Both labels of each row:
[ 22  13 -13  15   5  11   9  13  -8 -33  -5 -17  -4  -1  -3  -6  20  -4
   1  15   2 -18  13 -25 -19 -11   8  -6   2   4  15  -4  17 -10   6 -11
  -1  -9   1  -1 -19  12  -3  -2   5   2  11 -15  19  10  13  -3  -2  19
   3  -7  -9 -11   1 -19  -4  -3  -6  20  -5   7   8  10  -8   8  11  -4
  -4  -3  -8  -2   5  -1   0  -1  10  -2   3  -1   7   9   7   6  19  -2
  -5  -2   9   3   6 -16   3  19  -2  12   5   2  -9  -6   2  -4   4  -1
  -2   5  -2   8   6  21   4   0  -5   0   1 -12  -4   3 -40  13  -5  12
   4   9   9  11 -16  19 -12  -4   1  -2 -13  14  10  -2   2   1   7  -7
 -13  -2  -3   1  -2   1   4 -11  -1   2  -6   0  -2   5  -2 -10  -4 -20
   1  -8  12   0 -19  23   0  -2  -6  -2 -31 -11  -1  -8   2  -8  -6   0
   5   3   8   3  -3   2   1 -10   2  -3 -12   4  -2   2  -3   3  19   1
  15 -13  -9  -8  15  15   7 -31  -2  -8  11   2   3   4 -10  -1   0   1]
Z650/H
[ 39  20 -39  20  -1  -2  22  38 -39  37 -11 -28  -9   1  -7  -1   9 -11
   2  52  -2  -4  29 -18  55  -1 -31  -8   2   3   2 -48  16  -5  19  -5
   5 -30  -4  10 -41  33  -2   6  37   1  13  12  60  37  -6 -21  -5  18
   6  11 -53  -8  -2  35   2  -5  -9   5   1  15  -9 -10  -1  15  19   0
   1   5  -8  -4 -76   1   8   2  24  32   3   5  -9   2  26   4   7   1
   2  -1   4   8  19 -11   2 -57  26  16  -1   6 -13 -16 -37 -21   9  -1
 -14   5  -2  11  -6  25 -15 -12 -21   3   4  -2  -6  -4 -91  34 -14  -7
  20  22 -10  15  26  51 -18 -13 -24  -3 -56  12  26  -2  -1   0  -7  18
 -18 -19 -11  14  -5  -1  -1  -8  -2  12  -7 -17  14  10  -5 -73  16 -40
  -3  -6   0  12 -47  36  -2  -8 -36 -19 -28  16  12 -11 -12   5  -3  -2
  15   3   5  14   8   3  -7 -46  -9 -16  -6   6  -2   6   0  10  35   2
   7  -7 -22   4  52   5  15 -50 -15 -24 -26   1   2   9 -13   3   0  12]
Z313/R
[ 15  23 -24  -9  -6  -7  17  12  -5 -13 -10 -10  12  -7  23  -1  28  -5
   1  42   5  -8 -30  -9   5   7  16  -6   3  11  -3   0  13 -21  10  -4
  21   1   0   2 -19  24   4 -12  -7   2  12  10  -3  -1  -6 -16  -2  13
  11  13 -22  -6   2  17  14   5 -17   0   0  36 -10 -27   3  13  20 -12
   3   8   1  14 -72  -4  -3   1  10  12   0  -3  -8 -11   8   2  18  -4
  10   5 -16   5  -3 -19  -4 -34   9  -3   2   5   9  -2 -18   7   9   4
   5   4  -7   4   6  28   0   2   9 -21  14   0  -1   4 -35   8 -10  14
   4  14 -16   5 -53  21 -14  -1   4  -1 -30   5  49  -1  -6   2  15  14
  -5  -5  12  30   3 -14  -6  -2  -9   9  -6  -7  40   8  -4  16  39 -26
   2  -9   1  -3 -68  24   0   1 -21  11   4  11  13  -5  -9   3 -23  -6
  10   1   2   1   3   6 -13  -8  -1   1 -16  12   1   3  -6   1  51   2
   3  -2 -40  -5  15  10   8 -50 -10  21   0   1   4  10  -5   2  -2   3]
z150/J
[ 28  19 -22  -4 -10  -5  13  17  -8 -10  -6 -12   2  -2  13  -4  29  -7
   2  33   9  -8 -18 -12  15  -1  18  -6   4   5   5   3   4 -17  13  -5
  17  -1  -1   6 -15  23   6 -20   4   3  11  20  -2   4  -6 -16  -2  16
  10  17 -20  -4   0   6  10   3 -18   1  -2  27 -10 -11   1  17  18 -10
   1   5  -2  10 -72  -3   4   2   5  13  -2  -3  -2 -22   2   5  18   2
   9   4 -15   8   3 -13  -1 -25   5   5   4   3   4  -9  -8   3  12   4
   2   6  -6   0   4  24  -1   0  11 -20  19 -14   3   0 -35  10 -16  12
   0  16   1   5 -32  24 -11   6  -3   0 -31  12  31  -8   2   2   6  10
  -6 -14   6  24   5 -11  -3  -3  -5   8  -1  -7  32  13  -3  21  25 -22
   6  -4   6  -1 -68  28  -3   0 -15   9   9   2   9 -10  -9  -1 -20  -5
  12   1   6   3   1   5  -9 -11  -2  -2 -21  14   0   4  -3   3  52   1
   4   1 -33  -2  13  14  16 -39 -11  24 -18   4   3   2   0   2  -6   4]
z150/C
[ 35  11 -27  -2  -7 -15  20  17 -14  18  -1 -14  -3  -1  16  -3  21  -8
   1  33   7  -6 -14   0  68  -6  -7  -6   1   2 -17 -28   4 -10  16   3
  19 -12  -2  16 -15  21   6 -17  21   1  12  22  24  13 -13 -18  -1   5
  12  12 -33   2  -1  30   9   8 -15 -12  -1  20 -18  -9   5   8  20  -2
   9   8   0  14 -79   0   5   2  16  23  -4   1 -12 -35  -2   2 -11   6
   6   4  -8   7   4  -3  -1 -59  11  -4   2   2   5 -14 -22  17  13  -3
  -1  -1  -6   4 -11  26  -8  -8   3  -7   0  -6   0  -4 -48  18 -16   9
   5  13 -19  13  -3  33  -6  -3 -16  -1 -47   7  19  -3   6   1  -7  16
  -7 -15  -6  23   3  -7  -5  -1  -3  15   0 -12  26   6  -1  23  20 -27
   4  -1  -2   0 -29   9  -4  -2 -27  -5  11  23  12  -4 -16   4 -20  -4
   7   3   7  -1   9   3 -10  -7  -7  -8  -8   7   1   3   4   9  52   0
  -9   4 -30   8  15   7  16 -25 -10  22 -33   1   4  -7   9   8  -6   8]
z150/C
[ 11  21 -14  -6 -12 -24  21  11  -9  11  -4   1  -1  -6  25  -7  30  -2
   2  29   6 -16 -50   8  27  21  19  -3   2   6 -13  37   2 -11   6   0
  24  -8   1   6  -9  18   4  -7  -7   4  15   8  -1  -3 -21 -18   0  -1
   9  18 -26   1  -1  14  11   8 -17  -1   3  46 -15 -33   8  14  31  -4
  14   4   4  18 -91  -2   2   3   8  41  -8   2  -4 -21   0  -4  -2   8
   8   2  10   8  -9  -7  -3 -20  17  -8  -1   3  11  -1  -8  29  25  -5
   6  -8  -7  -1  -8  16  -3   3  34 -19  -5  -6   5   7 -11   3  -7  -6
  -1   7  -5   7 -55  19  -3   2  -2   0 -24  29  42  -3   8   4   6  14
   3 -14   5  33   8  -1  -6   1 -10  12   2  -9  26  11   0  60  10 -24
   4  -3  -9  -2 -47   2  -4   2 -23  -1   2  35  17  -3  -8   7 -34  -5
   8  -3  -7  -4   6   4  -7 -13   1  -5 -10   8   2   3   2  -1  69  -1
  -8  13 -10   4   2   3   0 -27  -9  28 -28   1   4   1   6   7  -3   3]
z150/J
[ 36  15 -26   5   0   3  10  19 -16  -4  -2 -21  -5   1   1  -2  15 -12
   0  22   5  -5  15 -14  30 -20  -5  -5   5   3   6 -38  11 -12  14  -1
   8 -10  -3   7 -16  18   1 -14  22   1  10  18  23  19   1 -12  -1  12
   9   2 -23  -8  -1   9   4   0 -11  -5  -3   3  -5   6  -3  10   7  -3
  -6   8  -4   4 -34   0   7   0  10   6   1  -4  -8 -17   8   7  13   1
   4   2 -15   5  12 -10   2 -35   1  10   1   1  -6 -13 -16  -3   6   2
  -3  10  -4   6   1  25  -4  -9 -13  -5  13  -9  -2  -7 -57  20 -16  16
   7  14  -8  11   5  27 -12   0 -12  -6 -39  -2   4  -2   0   1  -6   7
 -18 -11  -8   9   0  -6  -2  -9   1  11  -3  -3  20   8  -3 -13  16 -26
   5  11   9   1 -31  19  -3  -4 -19  -2   0   8   3  -9  -8  -3  -6   0
   8   7  13   1   4   1  -6  -8  -6  -6 -20  11  -1   4   1  10  26   1
   6  -8 -35   3  22  12  20 -31  -7   6 -15   2   3  -1   2   4  -1   4]
Z313/R
[ 27  17 -21  11   9  11   6  16 -12 -31  -5 -17  -5   1  -6  -2  10  -9
   0  14   4 -13  21 -20 -11 -18   9  -6   5   1  17 -25  17  -8   5  -9
   0 -13  -1   1  -9  13   3   0  12   1  10  -2  12  13   8  -5  -1  14
   6  -6 -15 -14  -1 -18  -3  -6  -8   9  -4   2  -1  20  -7   9   1  -3
  -5   8  -6  -2   8   0   5  -5   6   2   3  -2   3  -3  12   9  26  -3
   1  -1 -11   2  10 -16   2  -7  -7  17   3   0  -8  -8  -9  -4   2   4
  -4  12  -1   9   6  19   3  -2 -15  -5  14 -11  -4  -5 -42  15  -8  19
   5  12   6  10 -11  23 -12   1  -7  -1 -19   5 -10   2   1   0  -2  -4
 -16  -8  -5  -2  -1  -1   2 -10   0   9  -6   3  12   7  -2 -17  -3 -25
   3  -9  14   0 -20  24  -3  -5 -12  -4 -17 -14  -3 -11   3  -9  -2   1
   6   8  14   1  -1   3  -1   5  -6  -3 -27   8  -2   2  -1   5   9   1
  14 -13 -28  -3  22  13  14 -31 -12  -6   0   3   4  -1  -3   0   1   3]
z150/R
[ 28  21 -25  13   0   3  16  25 -15 -17 -10 -19  -1  -3   2  -5  24  -6
   1  38   4 -15   8 -22   4  -4  11  -9   2   5   7 -17  20 -11   9  -9
   7 -15   0   2 -27  22  -2   5   9   3  15  -3  26  15   3 -15   0  20
   6   2 -31 -15   1  -2   1  -1 -11  15  -3  21  -2  -8  -4  15  16  -5
   0   4  -9   0 -33  -1   2  -1  14  17   1   0   0   5  15   3  23  -2
  -1   3   1   4   8 -23   2 -13   5  11   1   4  -9  -7 -13  -7  10   2
  -5   6  -3  11   5  27  -2  -1  -7  -9   6 -12  -3   3 -63  19  -7   8
   8  17  -3  12 -23  34 -16  -8  -7  -2 -29  17  24   3  -1   1   6   3
 -11  -6  -2  10  -2  -3  -1  -8  -2  12  -7  -6  14  11  -5 -19   6 -33
   2  -8   6   5 -44  30  -2  -2 -22  -8 -27   5   5 -11  -7  -4 -14  -1
  13   8   6   4   2  -1  -4 -14  -3  -6 -12   6  -3   3  -5   4  34   3
  13 -10 -25  -5  30  12   8 -47  -9 -10  -3   2   4   8 -11  -1   0   4]
Z650/R
[  5  13 -10 -13  -8 -19  15   2   1  18  -4   5   6  -3  29  -2  11   2
   0  23   2 -12 -46   7  21  14  -1  -1  -4   6 -16  36  -4  -7   9   0
  19   3  -2   2 -10  15   2 -34 -13  -2   3   4  -5 -11 -14 -13  -3   1
   7  15   1  14   2  24  14  14 -13  -9   1  36 -12 -27   8   0  27  -7
   2   4   8  18 -91  -4  -2   3   7  18  -4   0  -8 -14  -2  -3 -13   1
   1   5   3   7  -9   9  -1 -25  22 -16  -1   5  20  -5  -7  20  16   2
   4  -8  -5  -5  -2  15   3   0  27 -13   4   9   0   4  -7   3 -17  15
  -8   1   1   5 -32  -2  -1   2   5   1 -24   6  45  -8  -1   2   9  15
  -5  -5   8  39   2  -7  -6   3  -8   8  -1  -7  31   3   3  40  41  -6
   3  -5  -5  -1 -50   7  -8   2  -7  17  16  18  17   5  -2  10 -23  -8
   4   3  -8   2   1   2  -5 -25  -2   2  -7  10   3  -1   1   0  61  -3
  -2  13  -6  -6 -12  -2   6 -21  -7  34  -5   0   4   4   5   8  -1   1]
z150/J
[ 23  12 -23  -6  -7  -8  13   3   3 -30   1 -15  16  -9  22  -4  27  -3
   0  39  12 -13 -26  -6  30  -9  30  -4   3   6 -15 -40  19 -12   8   0
  22   3   4   8  -8  14   5   7   3   2  15  10   0   0  -1 -12   3   3
  11   8 -33 -15   1  15  10   8 -18  -8   1  30 -13 -16   2   9   3 -11
  11   9  -1  18 -22  -2   0  -3  15   8   1  -2 -10 -27  -1   1   8   0
   9   7 -22   4  -1 -27  -4 -43 -15  -5   2   0   6   5 -23  26   7  -5
   2   1  -7   8   1  32  -2   3  -1 -21   3  -7   4   0 -22  10  -7  28
   2  12 -40  10 -55  29 -11 -10  -1  -3 -24  -1  25  12  -5   2   8   8
  -1   7   8  15   3 -19  -6  -1  -7  15  -5  -3  39   5  -6  50  15 -30
   1  -5   1  -5 -12   3  -3   6 -28   5   8  20   5  -3 -21  -5 -24  -2
   8   1  12 -13   8   5 -15  41  -4   2  -5   5   0   3  -6   6  30   4
  -4  -3 -54   1  13  14   5 -35  -2  23  -9   1   1  -5   5   2  -1   1]
Z650/C
[ 41  17 -27  12  10  13   9  19 -18 -18  -4 -23 -12   5   0  -2  11 -13
  -3  17   2 -11  29 -26   7 -25 -13  -7   6   5  18 -34  14 -12  14   1
   0 -11  -4   3 -19  18   5 -28  27   0   7   5  28  18  12  -7  -1  21
   5  -7 -10   4   0  -5   0  -2 -11   3  -7  -4   2  25  -8   6   8   0
 -14   9  -5   0 -19   2   7  -3  13  -4   3  -1  -3  -5  13   9  15  -3
   1   0 -10   5  15  -5   3 -16   3  14   3   2  -9 -19  -9  -9   2   7
  -4  15  -1   4   2  27   2  -9 -18   2  17  -7  -1  -5 -66  22 -19  23
   5  12  10  14  13  23 -15   4 -10  -2 -37  -2   0  -4   4  -3  -7   2
 -29  -9 -13   6  -5  -3   1 -11   2  11 -10   0  11   5  -3 -32  19 -27
   5  -9  15   2 -30  33  -5  -8  -9   1 -13 -23  -2 -10   0  -7   5  -1
   5  11  15   6  -1   4   0 -18  -3  -4 -30  12  -2   2   1   4  25   0
  19 -17 -28  -6  21  13  26 -36  -7   1   0   2   5   2  -3   3  -1   4]
Z313/H
[ 13  11 -21   5   0   2   3   9   1   2   0  -9  10  -3  -3  -1 -16  -4
   0  26   4  -5   9  -3  15 -15  16  -1   2  -2  -1 -38  10  -2   4   0
   5  -6  -2   7   2   6   9   3  11   2   5  13   1  11  -1  -4   1  -4
   7   5 -14  -7   0   0   6  -3   0 -11   2   5 -16   6  -1   3 -15  -1
   2   5  -5   2   4  -1   4  -1   6   7   0  -4 -12 -13   7   6  -2   4
   4   4 -27   1   7 -14  -1 -60  -9   7  -2  -2   0   0 -20  -9  -2  -4
  -3   3  -2   6   1  10  -3  -3 -18 -18  13   4   1  -7 -33  13  -7  25
   6   8  -3   2  -4  18  -8  -6  -6   0 -16  -5   3   4 -11   1   2   5
  -8  -9   4  -5   1 -15  -5  -5  -5   7  -3  -3  29   7  -4 -18  10 -17
  -2   0   2   2 -20  13  -5   0 -19  -4   7   3  -5  -5 -13  -4   2   2
   9   7  10  -2   4   4  -6  25  -4   3 -15   9  -3   4  -7   4  -3   1
  -1  -8 -35  -1  18   6  12 -23  -1 -13  -4   3   0  -8   8   4  -2  -4]
Z313/R

Both labels of each row:
[  5 -11  -2   3   3 -14   3  -4  -1 -13  -7   3  11  -2   4 -10   2  -8
   6   7 -21  15  -1   8  10  11  13 -11  -4   4   9  -7  11   0   4  -6
  10 -11   3   1  -3  -4  -1 -41 -14   9   0  -2  10   9  11   3  -2   0
   0  -1  18  -5 -13  10   5  -1  -4   0  20  11  -1   4   2   2  -2   9
  19  14   8  -1  -3 -28  70  -6  10   7 -11  28   1  -7  61  -7 -19  -1
  10  -1   5   8  -2 -68   0  -6   5   2  -7   3   3   4   5 -13   5  -2
 -13 -16   6   1   2  -9  -6   3   2  -7 -25 -11  13  -3  -7   0  35   6
   9 -10  -8 -33   9  -9  16  -4  14  18   2 -15  -6  -7   9  -2  -3   1
  -2   0  -6   2   5  16   3  21 -10  -1   5   7  -4   4  10 -16  11  -4
  -2   5 -25  -8 -12  11   7  -5   2   7  34  -8  -2 -13  -7   0  12  -5
  -1  -5   8  -1  -1   0  -3   1  60  -5 -12  -6   2  -9 -33   2   4  12
  -4 -18  -4  20  10 -39   4  24   1  -3  -3  -1   6 -28  12   6  -1  13]
z19/B
[-10   3  -4   0   7 -27 -25  -5 -20  -6   0  -3   3   5   1   0  -8  -8
  13 -20  -3  -7  14 -15  -2   5  -3 -30 -54  20  -2   1   7   7  -6   2
  -7   7  -7   0  10   5   8  37  24 -15  -9  -5  -2  -4  14  18 -10   3
   5  -2 -10  -2   8 -16  -5  -7  -3   7  -5  18   0   1   2   2   7   4
  58   2  -6  -3  -3   3  63  -1   2  -2  -1  36  -7  -5 -32  -2 -29  -6
   0  -4 -10 -51  16  20  -1  12  -2  -5   1 -19   0   5  10  -5  12   1
  -1  14   0  -7  -1  -6 -45  -2   0  -3 -66   8  -1 -20   2 -11   6  15
   3  -3  -3 -14  11 -10  -8  -2 -29 -28 -20 -14  -9  -7  -9  -1 -15  -5
  -1   6  -6  -1  -8   9   8 -22 -27  12  13  18 -17  -3   9 -19  10   1
 -16   7  19   7 -11  18  30   2 -15  -5  44 -13   5 -14   7  10  -2  -4
  13  17   1   2  -4  24  -5  19 -14  -1  -5  -1   3  -8  13   2  -3   2
  -6   3  22  11 -11  -2  -2  12  -2  -5  -6  -6   2  57   5   2   0   1]
Z486/B
[  0 -10  -1  11   2 -11 -10  -7   6 -16  -4   5   8  -8   0  -6   1 -10
  13  -2  -3   4   1   4   9   7  12 -14   4  13  11  -8   4  -4  -4 -15
   2 -10   3  -2  -1   1  -5 -51 -24   2   2   2   2  -1   8  -4   3  -4
   2  -1  12 -15 -12  16  15   0  -7   7  17   2  -4   2   3  -2  -5  12
  22  12  13  -4  -2 -45  64  -3  11  -7 -11  14   4  -3  67  -5 -12  -4
  28  -5   9  -2  -4 -70   6   8   7   5  -4   5   3  -4  14  -9 -11   0
 -13 -14   3   5   3  -7   4  -2  -4 -14  14  -5  12   1 -11   0  30   3
  11 -11  -7 -28  15  -9  14   1  19  18   4 -13  -2  -7   8  -7 -11   4
   2  -4  -8   0  14  25  11  34 -16   0   6  -4  -3   5  10  -1  11 -17
  -4   4 -24 -14 -20 -17 -11  -1  -5   2  33  -6  -7   0  -7   9   9   0
  23   0   6  -4   4  -3 -17  14  80   0  -3   0   0  -7 -20   0   4   8
  -2 -20  -1  26   9 -55  12  23   1  -3  -2   4   5 -35  10  -1  -7  11]
z19/A
[  2 -22   1   6   1 -22 -16 -15  -3 -11  -4  -5  12  10   2  -4   1 -11
   7  -5 -11  -1 -10   6   3   1  20  -6 -19  16   7  -3  11  -3  -1 -15
   4  -2   2  -7   5   1   4 -36 -18   1   0   3   9   8   5   4  -2  -1
   1  -5   4 -13 -17  11   7  -4  -3   2   7 -13  -5   5   4   3  -3  12
  48  10   5 -11 -16 -38  67 -18  19   1  -5  11   3  -2  84  -7 -22  -1
   0  -6   8 -29  12 -53   0  49   5   1   0 -10  -6  12   0  -8   0   2
  -8  -9  16  -6   3 -18  -8   0   1 -14 -26  -9  20 -15 -12   0  36   2
   1  -9  -2 -47   9  -1  22   9  20   3   0 -23  -9  -4   1  -6  -7   6
   2   0   0  -1  13   0  14  13 -11  -5   8  13 -10   2   5 -18   9  -4
  -3  11 -15  -6  -5  -1   8   9 -13  -1  30 -11  -6   2  -7   6  10  -3
   9  -7   5  -3  -3  22  -9   5  79  -1  -6  -2  -4  -9 -18  -3  -1  16
  -5 -16  -2  49  29 -37  -5  24   4 -14  -1  -1   5  27  13   2  -4   4]
z19/B
[ 11 -23   0   7   6  -1 -42 -18  -6 -11   1  -6  11  10   4  -6   5 -14
   5 -14 -10   2  -9  20   8  -6  25 -13 -24  13   3  -6  15  -2  -2 -12
  -5   0  -6 -10  12   1   6 -28  -7   0   1  -2   9   7  12  -5  -5   0
   1  -4   5 -13 -12   2  -4  -3  -2   9   3 -11  -2  -3   9   0  -3   2
  81  24   8 -12  -8 -37  84 -11  28   3  -1  26   1 -10  84  -2 -19  -1
   2 -10  10 -53   7 -44  -1  36   9   3  -5  -8   3  28 -13 -17   1   4
 -12  -5  28  -1   2 -17  -3   2   6 -22 -43 -13  16 -20 -13   2  37   7
  -3 -17  -3 -67   7  -8  17   7  11  -7 -14 -26 -19  -6  -1  -9 -16   4
   2  -4   6  -2  13   6  16   6 -19   2   1  14 -14   7  17 -36  14  -5
  -6  13 -26   0 -22   0  14   7 -11  -2  41 -13 -10   3 -11  10  10 -13
  -3  14   1  -1   3  30 -25   0  84  -3 -11  -2 -20 -10 -43  -1   5  24
  -7 -18  -4  76  35 -30  -6  30   5  -4   1  -3   4  33  30   2   2  18]
z19/B
[  2 -17   1   7  -3 -11 -18  -8  -1 -10  -7  -2  10   8   0   4   0  -8
   2  -4  -5  -5  -9  -2   1 -10  10 -11 -16  13   5  -3   5  -3   2  -4
   3  -1   1  -6  -2   0   4 -25  -5  -1   0   6   5   9   4   2  -1  -2
   1  -3   4  -7  -2   1   1  -2  -4   3   1 -15  -3   4   3   4   4   8
  41   4   4 -11  -7 -14  46  -5  10   4  -7  13   4   1  66  -2 -19  -1
   1  -3   7 -34  10 -32   1  50   8  -5  -2 -14   1  13  -8  -2   2   1
  -3   0  15  -2   2 -10 -12  -2  -2 -14 -31  -4  16 -15  -7   0  35  -1
   2  -5   4 -30   2  -1   8   5  14  -5  -1 -12  -7  -1  -7  -1 -12   3
  -3  -2   0   4   3  -3  11   4 -12   6   5  10  -7  -1   3 -16   8   3
  -7   7 -13   3   3   5   4   1 -11  -2  17  -4  -7  -2 -11   3   6   0
   3  -2  10   0  -4  23  -8 -16  33   4  -7  20  -2  -8 -12   0   0  11
  -6  -7   1  40  18 -17  -1  16   1  -7   2   1   5  29  12  -1   0   4]
z19/B
